-.05  .03  -.03  .22  -.06  .05  -.04  -.08  -.32  -.02  -.03  .08  .02  -.15  -.05  .01  .05  -.05  .01  .11  .04  -.07  .15  .06  .03  .07  .03  .03  .04  .01  .18  -.01  .02  .02  .06  -.07  .03  -.03  .14  -.11  .13  .13  .04  .07  .08  -.30  .13  -.32  -.07  -.01  -.01  .21  -.08  .08  -.15 -> R > W
-.06  .03  .04  .35  -.03  .02  -.03  -.07  -.28  -.02  -.03  .03  .05  -.08  -.02  .03  .02  -.05  .03  .09  -.01  -.06  .11  .03  .10  .07  .01  .17  .19  .02  .20  -.01  .05  .01  -.03  -.13  .06  .01  .07  -.17  .18  .12  .01  .04  .07  -.31  .21  -.31  -.09  -.01  .08  .18  -.08  .05  -.28 -> R > B
-.03  -.09  -.02  .00  .12  -.08  -.03  -.05  -.18  .02  .03  -.06  .03  .16  .06  .02  .01  -.04  .08  .05  .05  .03  -.13  -.30  -.20  .01  .01  -.13  .09  -.05  .48  .04  .04  .02  -.12  .22  -.03  .06  -.10  -.08  .13  .06  -.12  .04  -.03  -.33  .32  -.22  -.03  .01  .08  .23  -.09  -.07  -.14 -> E > X
-.04  -.02  .02  .18  -.03  .03  -.05  -.07  -.24  -.06  -.01  .05  .03  -.05  -.02  .03  .04  -.07  .01  .08  .03  -.06  .09  .09  .06  .06  .03  .04  .14  .01  .22  -.02  .00  .01  -.01  -.01  .04  -.01  .10  -.10  .12  .09  .01  .17  .08  -.23  .31  -.22  -.06  -.05  .08  .19  -.14  .05  -.18 -> R > B
-.02  .06  -.02  .39  -.03  .01  -.07  -.06  -.32  .04  .00  .11  .05  -.08  -.03  .02  .07  -.02  .05  .04  .03  -.05  .05  -.11  .04  .10  .04  .01  .06  .03  .33  -.03  .06  .02  .02  -.04  .02  -.01  .18  -.16  .14  .19  .00  .06  .00  -.38  .15  -.45  -.07  .00  .06  .29  -.08  .04  -.12 -> R > W
.00  .05  .05  .27  -.09  .06  -.03  -.09  -.32  -.02  -.04  .11  .00  -.15  -.06  .01  .03  -.07  .01  .09  .00  -.08  .17  .12  .10  .07  .03  .10  .09  .04  .21  -.05  .03  .05  .07  -.11  .09  -.03  .17  -.14  .12  .16  .06  .07  .11  -.26  .15  -.31  -.09  -.02  .09  .23  -.08  .09  -.19 -> R > W
-.02  .03  -.08  .17  .11  -.05  -.02  -.08  -.08  -.06  .04  -.06  .05  -.02  .01  .01  .01  -.03  .04  .06  .13  -.03  -.01  -.11  .01  .01  -.05  -.22  -.02  .00  .38  -.07  .02  -.03  -.01  .04  .05  .03  -.06  -.08  .21  .07  -.15  .02  .05  -.46  .18  -.21  -.05  .00  .06  .08  -.09  -.03  -.34 -> C > L
-.01  .08  -.04  .28  .05  -.03  .00  .01  -.08  -.01  .12  .05  .02  .13  .07  -.01  .14  .03  -.05  .01  .12  .02  -.24  -.20  -.02  .06  .05  -.33  -.05  .01  .61  -.11  .06  .03  -.08  .20  -.02  .07  .00  -.12  .04  .18  -.02  .04  -.11  -.21  .15  -.23  .00  .02  -.01  .22  -.04  -.05  -.05 -> Q > H
-.02  -.13  -.01  -.07  .09  -.06  -.02  -.04  -.21  -.02  .04  -.02  .01  .20  .06  .02  .02  -.01  .02  .02  .01  .02  -.12  -.28  -.23  .01  .02  -.12  .11  -.04  .44  .05  .03  .03  -.14  .27  -.03  .06  -.08  -.02  .09  .07  -.12  .06  -.02  -.29  .37  -.16  -.07  -.03  .07  .25  -.11  -.06  -.05 -> E > X
-.09  .06  -.14  .45  .10  -.06  -.04  -.08  -.03  -.10  .07  -.07  .13  .02  .07  .02  .05  -.02  .05  .04  .16  -.07  -.08  -.09  .13  .06  -.02  -.21  .10  .00  .49  -.11  .05  -.06  .01  .03  .03  .00  -.09  -.16  .26  .09  -.20  .05  .02  -.47  .39  -.21  -.01  -.03  .04  .07  -.22  -.05  -.40 -> C > L
-.01  .04  .05  .03  -.05  .03  -.02  -.04  -.18  .03  -.05  .02  -.01  -.16  -.08  -.01  .00  -.03  .02  .05  -.02  -.03  .18  .04  .00  .01  .00  .10  -.05  .01  -.09  .03  .01  .02  .06  -.15  .07  -.03  .11  -.01  .07  .08  .04  .00  .05  -.15  -.17  -.19  -.07  .02  .06  .07  .06  .07  -.10 -> R > B
-.04  .02  -.18  .32  .14  -.10  -.05  -.05  -.01  -.07  .07  -.11  .13  .05  .05  .01  .02  .00  .06  .00  .14  -.04  -.13  -.20  .00  .03  -.03  -.31  .03  .01  .44  -.05  .03  -.07  -.02  .11  .02  .01  -.14  -.15  .17  -.01  -.29  .02  -.03  -.43  .33  -.15  .02  .03  .01  .03  -.17  -.08  -.27 -> C > M
-.08  -.01  .00  .17  -.04  .04  -.04  -.11  -.25  -.07  -.02  .05  .00  -.06  -.05  .01  .04  -.07  .01  .09  .06  -.09  .12  .13  .07  .06  .03  .00  .14  .01  .24  -.06  .00  .05  .04  .02  .06  -.03  .08  -.11  .15  .10  .02  .05  .14  -.28  .34  -.26  -.07  -.07  .11  .19  -.18  .03  -.21 -> R > B
-.07  .00  -.22  .36  .11  -.08  -.09  -.09  -.06  -.08  .05  -.09  .13  -.05  -.02  .01  -.01  -.01  .08  .01  .14  -.04  -.01  -.17  .02  .04  -.04  -.24  .05  .01  .39  -.01  .03  -.04  .04  .03  .05  -.03  -.06  -.15  .23  .00  -.31  .05  .01  -.55  .30  -.25  -.01  -.01  .03  .07  -.21  -.03  -.29 -> C > M
-.03  .01  .01  .22  -.04  .03  -.04  -.06  -.28  -.01  -.01  .09  .00  -.08  -.03  .01  .06  -.02  .03  .06  .06  -.05  .09  .01  .00  .03  .04  -.04  .02  .02  .26  -.02  .03  .02  .04  .01  .10  -.02  .16  -.11  .08  .14  .01  .08  .06  -.28  .18  -.28  -.06  -.02  .07  .28  -.09  .06  -.08 -> R > W
-.02  .03  .04  .23  -.05  .03  -.04  -.04  -.28  .01  .01  .08  .02  -.07  -.02  -.02  .05  -.04  .02  .05  .03  -.05  .07  .03  .01  .07  .07  .03  .04  .01  .25  -.01  .05  .06  .05  -.02  .04  .00  .13  -.09  .07  .15  .03  .06  .03  -.29  .13  -.32  -.08  .00  .08  .24  -.06  .05  -.10 -> R > W
-.04  -.12  -.05  -.06  .13  -.05  -.04  -.07  -.14  -.09  .06  -.09  .02  .14  .03  -.07  .00  -.05  .06  .06  .10  .00  -.07  -.18  -.17  .00  .00  -.17  .13  -.04  .46  .01  .00  .01  -.10  .23  .00  .05  -.12  -.05  .17  .03  -.15  .05  .03  -.33  .44  -.13  -.05  -.05  .10  .18  -.18  -.10  -.21 -> E > X
.01  .08  -.02  .19  .04  -.03  .15  .00  -.09  .02  .10  .04  .01  .07  .07  -.01  .08  .04  -.03  .01  .14  .00  -.19  -.21  -.06  .05  .02  -.31  -.09  .01  .52  -.09  .03  .01  -.06  .17  -.01  .08  .01  -.07  .06  .15  -.04  .05  -.07  -.22  .08  -.25  .00  .03  .02  .19  .00  -.03  -.07 -> Q > H
-.06  .08  .01  .23  -.01  .03  .00  -.08  -.21  -.06  .00  .04  -.01  -.08  -.01  .01  .06  -.01  .00  .11  .09  -.07  .04  .07  .10  .08  .02  -.07  .05  .01  .34  -.09  .01  .03  .01  -.03  .06  .03  .07  -.09  .19  .15  .03  .04  .08  -.29  .21  -.28  -.08  -.02  .08  .18  -.09  .05  -.30 -> R > B
-.06  .03  .03  .33  -.01  .01  -.04  -.09  -.40  .03  -.01  .07  .02  -.06  .00  .02  .05  -.04  .02  .09  .02  -.07  .09  -.06  .01  .09  .05  .04  .10  .02  .39  -.02  .07  .04  -.01  -.02  .05  .00  .12  -.14  .17  .22  -.01  .08  .04  -.48  .21  -.46  -.10  -.01  .14  .31  -.07  .06  -.24 -> R > W
.00  .05  -.07  .25  .04  -.03  .01  .02  -.03  .03  .09  .05  .05  .13  .11  .00  .11  .06  -.04  -.02  .13  .01  -.27  -.23  -.06  .03  .03  -.32  -.07  .02  .49  -.06  .04  .03  -.06  .19  -.04  .04  .00  -.11  .00  .09  -.09  .04  -.12  -.18  .11  -.20  .03  .03  -.03  .18  -.01  -.06  .02 -> Q > H
-.06  .05  .03  .27  -.05  .01  -.02  -.06  -.22  -.02  -.02  .06  .02  -.05  .00  .01  .05  -.05  -.01  .09  .03  -.06  .05  .07  .11  .08  .02  .02  .13  .02  .25  -.07  .04  .03  .01  -.05  .03  .01  .07  -.10  .14  .08  .03  .04  .06  -.24  .21  -.25  -.07  -.03  .06  .17  -.09  .02  -.22 -> R > B
-.03  -.02  .07  .05  -.07  .07  -.02  -.06  -.27  -.02  -.03  .07  -.04  -.08  -.04  .00  .04  -.05  -.01  .06  .01  -.05  .13  .07  -.05  .05  .03  .08  .07  .02  .12  .00  .01  .02  .03  -.02  .05  -.03  .13  -.05  .06  .14  .08  .06  .08  -.16  .16  -.22  -.06  -.02  .09  .21  -.07  .07  -.07 -> R > W
-.04  .05  .01  .27  -.04  .00  -.04  -.09  -.26  -.03  -.03  .06  .03  -.07  -.02  .02  .05  -.04  .00  .08  .05  -.06  .08  .04  .08  .07  .03  -.01  .06  .01  .30  -.06  .03  .05  .06  -.05  .06  -.02  .07  -.08  .16  .13  .00  .05  .07  -.33  .15  -.33  -.08  -.02  .08  .21  -.10  .05  -.22 -> R > B
-.06  .01  -.03  .39  -.02  .04  -.05  -.08  -.24  -.06  .02  .02  .05  -.06  .01  .01  .07  -.04  .01  .05  .04  -.07  .03  .05  .12  .08  .03  -.03  .13  .02  .35  -.06  .03  .01  .03  -.01  .04  -.02  .09  -.16  .16  .12  -.04  .07  .06  -.37  .34  -.29  -.05  -.04  .05  .21  -.18  .03  -.19 -> R > W
